Here is a tiny trained network, its code and every weight. The questions are about switching its units off for an input and a class, where a switched-off unit gives its printed mean instead of its output.

import numpy as np


def w(rows, s, z=0):
    codes = np.array(rows[::2]) - 128.0
    scale = np.full(codes.shape[1], s)
    scale[-1] = z or s
    return codes * scale


def f(y):
    return y / 2 * (1 + np.tanh(0.7978845608 * (y + 0.044715 * y**3)))


def log_softmax(a):
    a = a - a.max(-1, keepdims=True)
    return a - np.log(np.exp(a).sum(-1, keepdims=True))


def net(x, mask):
    res = np.array(x, float).reshape(1, 5) / 4 @ E
    y = f(res @ A[0][:, :-1].T + A[0][:, -1])
    res = res + np.where(mask, y, B[0][:, -1]) @ B[0][:, :-1]
    return log_softmax(res[-1] @ U[:, :-1].T + U[:, -1])


A, B = {}, {}
E = w([
[115,118,121,139,127,130,140,129,138,102],'x0',
[135,108,141,145,121,125,139,139,133,130],'x1',
[150,153,147,127,184,8,67,171,111,76],'x2',
[217,59,33,78,86,128,72,172,172,123],'x3',
[69,188,160,196,60,132,48,128,221,148],'x4',
],0.011)
A[0] = w([
[131,135,155,126,176,10,85,163,124,84,190],'n1',
[139,144,139,136,167,15,97,152,120,85,181],'n2',
[88,155,172,167,97,145,132,111,136,148,232],'n3',
[172,76,68,94,144,130,130,139,106,116,118],'n4',
[178,81,78,83,138,138,142,137,135,127,200],'n5',
[87,179,190,175,131,122,120,102,133,128,146],'n6',
[154,129,104,112,68,126,85,151,177,128,100],'n7',
[136,127,103,145,91,135,71,140,173,134,100],'n8',
[144,113,92,107,125,89,118,161,104,111,117],'n9',
[129,121,110,130,98,161,131,112,146,145,255],'n10',
[119,125,162,113,152,139,174,115,83,125,220],'n11',
[130,151,137,139,146,71,94,150,125,107,132],'n12',
[129,135,152,125,177,121,199,99,59,122,231],'n13',
],0.013,0.0053)
B[0] = w([
[191,171,158,144,96,106,53,161,129,55,249],'n1',
[190,152,141,123,84,113,11,179,141,40,237],'n2',
[129,162,131,129,116,150,132,72,160,184,202],'n3',
[134,85,163,78,99,176,121,124,122,95,205],'n4',
[104,54,159,87,118,163,158,99,70,132,216],'n5',
[119,176,178,122,80,129,83,95,209,129,200],'n6',
[108,135,76,160,163,77,150,160,89,132,189],'n7',
[111,155,93,215,180,56,125,130,103,129,183],'n8',
[145,101,112,101,99,128,85,171,119,104,176],'n9',
[84,108,80,127,178,121,176,102,108,177,186],'n10',
[116,153,70,152,172,99,145,141,106,142,197],'n11',
[137,135,149,143,123,107,83,147,124,87,186],'n12',
[115,144,57,181,171,69,151,169,68,125,228],'n13',
],0.011,0.017)
U = w([
[80,126,20,199,212,73,186,101,93,194,251],'0',
[157,169,57,205,155,39,106,199,102,82,135],'1',
[107,179,151,127,99,209,144,36,219,211,155],'2',
[141,172,255,144,74,124,88,96,198,92,8],'3',
[104,51,122,34,129,235,166,75,105,149,127],'4',
[183,91,170,35,69,167,101,160,121,62,8],'5',
],0.0076,0.0022)

Each question gives the input, the list of numbers given to net, and the class t.
The units are the neurons (one row each of A and B). Each row of codes is followed by its name. A weight is (code - 128) times the scale printed after its matrix; where a second scale follows, it is the last column's (A, B and U).
mask holds one flag per neuron, in row order. A switched-off neuron (its flag False) gives its mean, the last column of its row in B, instead of its output. The means were averaged over made-up inputs and are rounded, as every weight is.
A unit's drop is (log p(t) with every unit on - log p(t) with that unit switched off) / (log p(t) with every unit on - log p(t) with every unit switched off).
The circuit of an input: a set's keep is (log p(t) with only the set's units on - log p(t) with every unit switched off) / (log p(t) with every unit on - log p(t) with every unit switched off). Starting from the 12 units with the biggest drops (on a tie, the unit counted first), units are removed one at a time, each time the one whose removal leaves the highest keep (on an exact tie, the one counted first), for as long as the keep stays at least 0.8.
circuit, biggest first: the units of the circuit, biggest drop first
top k neurons: the k neurons with the biggest drops, biggest first
drop of u: that unit's drop, to one decimal
input [7,1,4,3,0], class 5: circuit, biggest first	n13, n11
input [-2,-2,7,-7,2], class 3: circuit, biggest first	n6
input [1,7,-8,8,0], class 4: top 4 neurons	n5, n4, n13, n11
input [-2,8,-5,-7,0], class 0: top 2 neurons	n13, n11
input [2,6,-8,7,0], class 4: top 3 neurons	n5, n13, n4
input [2,-5,-3,0,3], class 2: top 2 neurons	n13, n11
input [-7,5,3,2,-7], class 5: drop of n4	0.1
input [7,-7,-1,-3,5], class 2: drop of n12	0.0
input [6,-3,3,-6,1], class 3: drop of n6	0.9
input [-2,1,2,0,5], class 3: drop of n11	0.2
